Below is a small trained network, with its code and all its weights. Each question gives an input and a target symbol and asks what happens when units are switched off, that is, made to give their printed mean instead of their output.

import numpy as np


def w(rows, s, z=0):
    codes = np.array(rows[::2]) - 128.0
    scale = np.full(codes.shape[1], s)
    scale[-1] = z or s
    return codes * scale


def f(y):
    return y / 2 * (1 + np.tanh(0.7978845608 * (y + 0.044715 * y**3)))


def softmax(a):
    e = np.exp(a - a.max(-1, keepdims=True))
    return e / e.sum(-1, keepdims=True)


def log_softmax(a):
    a = a - a.max(-1, keepdims=True)
    return a - np.log(np.exp(a).sum(-1, keepdims=True))


def net(x, mask):
    ids = ['ΘΛΞΨΩαβγδζημπστ'.index(c) for c in x.split()]
    T = len(ids)
    res = E[ids] + P[:T]
    q, k, v = (res @ M[0].T for M in (Q, K, V))
    z = softmax(np.where(np.tri(T) > 0, q @ k.T / 2**0.5, -1e9)) @ v
    res = res + np.where(mask[0], z, O[0][:, -1]) @ O[0][:, :-1]
    y = f(res @ A[0][:, :-1].T + A[0][:, -1])
    res = res + np.where(mask[1:13], y, B[0][:, -1]) @ B[0][:, :-1]
    return log_softmax(res[-1] @ U[:, :-1].T + U[:, -1])


Q, K, V, O, A, B = {}, {}, {}, {}, {}, {}
E = w([
[108,156,49,104,126],'Θ',
[70,151,121,104,78],'Λ',
[116,131,59,112,135],'Ξ',
[53,96,143,91,29],'Ψ',
[118,125,54,118,151],'Ω',
[120,94,53,117,156],'α',
[105,170,51,108,177],'β',
[83,57,124,80,47],'γ',
[72,158,116,116,26],'δ',
[159,47,3,92,169],'ζ',
[108,56,96,114,202],'η',
[168,90,13,129,44],'μ',
[74,213,120,232,195],'π',
[38,92,219,186,138],'σ',
[185,125,146,149,147],'τ',
],0.015)
P = w([
[83,190,88,68,132],'0',
[68,106,112,101,115],'1',
[100,79,64,143,173],'2',
[83,55,141,140,101],'3',
[99,48,148,155,107],'4',
[131,41,133,170,142],'5',
[123,47,185,193,127],'6',
[152,37,176,191,136],'7',
[180,1,176,191,147],'8',
],0.0085)
Q[0] = w([
[35,4,100,200,177],'H0',
[78,92,82,165,96],'H0',
],0.014)
K[0] = w([
[248,136,195,183,110],'H0',
[195,76,179,190,167],'H0',
],0.012)
V[0] = w([
[70,213,212,227,160],'H0',
[144,225,53,214,10],'H0',
],0.013)
O[0] = w([
[27,183,86,139,91,153],'H0',
[163,91,188,252,161,2],'H0',
],0.016,0.0071)
A[0] = w([
[190,201,184,182,2,115],'N0',
[65,124,169,84,211,5],'N1',
[173,126,140,62,99,71],'N2',
[134,113,25,122,99,105],'N3',
[77,89,136,161,68,65],'N4',
[91,88,191,121,186,45],'N5',
[63,79,173,65,108,9],'N6',
[180,86,195,138,110,35],'N7',
[72,187,207,152,156,91],'N8',
[131,238,91,95,179,118],'N9',
[93,79,70,120,142,174],'N10',
[82,123,144,133,219,149],'N11',
],0.0093,0.0023)
B[0] = w([
[1,92,66,136,134,131],'N0',
[157,198,108,162,75,165],'N1',
[105,166,100,127,183,187],'N2',
[127,180,185,156,96,245],'N3',
[168,151,108,153,178,187],'N4',
[142,109,87,103,54,139],'N5',
[167,95,143,156,154,234],'N6',
[127,101,58,127,135,173],'N7',
[138,95,119,59,96,162],'N8',
[154,71,196,152,112,212],'N9',
[112,156,154,137,109,234],'N10',
[162,197,146,119,115,140],'N11',
],0.012,0.013)
U = w([
[196,166,142,191,136,32],'Θ',
[63,107,125,114,174,10],'Λ',
[163,138,148,159,146,109],'Ξ',
[107,75,153,127,116,14],'Ψ',
[167,151,145,148,150,124],'Ω',
[107,144,87,101,157,11],'α',
[156,161,218,165,209,66],'β',
[104,58,139,57,109,179],'γ',
[63,87,94,125,143,229],'δ',
[121,146,36,80,134,124],'ζ',
[104,165,151,2,155,200],'η',
[193,128,26,130,36,5],'μ',
[76,183,79,174,197,232],'π',
[141,149,134,128,34,167],'σ',
[141,125,106,134,97,250],'τ',
],0.0093,0.0025)

Each question gives the input, a string of symbols that net reads in full, and the target symbol t.
The units are the heads (2 rows each of Q, K, V and O) and the neurons (one row each of A and B). Each row of codes is followed by its name. A weight is (code - 128) times the scale printed after its matrix; where a second scale follows, it is the last column's (O, A, B and U).
mask holds one flag per unit, heads first, then neurons. A switched-off unit (its flag False) gives its mean, the last column of its rows in O or B, instead of its output. The means were averaged over made-up inputs and are rounded, as every weight is.
A unit's drop is (log p(t) with every unit on - log p(t) with that unit switched off) / (log p(t) with every unit on - log p(t) with every unit switched off).
The circuit of an input: a set's keep is (log p(t) with only the set's units on - log p(t) with every unit switched off) / (log p(t) with every unit on - log p(t) with every unit switched off). Starting from the 12 units with the biggest drops (on a tie, the unit counted first), units are removed one at a time, each time the one whose removal leaves the highest keep (on an exact tie, the one counted first), for as long as the keep stays at least 0.8.
units of the circuit, in order: the units of the circuit, biggest drop first
k most important neurons: the k neurons with the biggest drops, biggest first
drop when u is switched off: that unit's drop, to one decimal
input Ω η Ω, target η: units of the circuit, in order => [H0 N6 N7]
input α η η η Θ, target η: units of the circuit, in order => [H0]
input η η ζ, target η: units of the circuit, in order => [H0 N2]
input σ Λ γ ζ η γ σ σ Λ, target σ: units of the circuit, in order => [H0 N3 N9]
input Ξ η σ Ω, target σ: 2 most important neurons => [N3 N9]
input β γ ζ μ ζ, target μ: units of the circuit, in order => [H0 N7 N5]
input α γ η μ Ξ, target μ: units of the circuit, in order => [H0 N7 N5 N3]
input η ζ ζ α, target ζ: 2 most important neurons => [N9 N2]
input γ γ π η, target π: 2 most important neurons => [N4 N9]
input π α Ω, target π: 2 most important neurons => [N9 N6]
input ζ σ Θ η δ σ σ, target σ: units of the circuit, in order => [H0 N1 N9]
input η η γ Θ π Λ, target π: 2 most important neurons => [N4 N9]
input μ σ Ω η δ, target η: 2 most important neurons => [N2 N1]
input σ η Θ, target σ: most important neuron => [N3]
input Ξ ζ η μ η, target μ: drop when H0 is switched off => 0.9
input Λ σ η η σ Θ η, target σ: drop when N4 is switched off => 0.0
input Ω γ μ β Ξ, target μ: drop when H0 is switched off => 1.7
input σ γ Ω, target σ: 3 most important neurons => [N3 N9 N2]
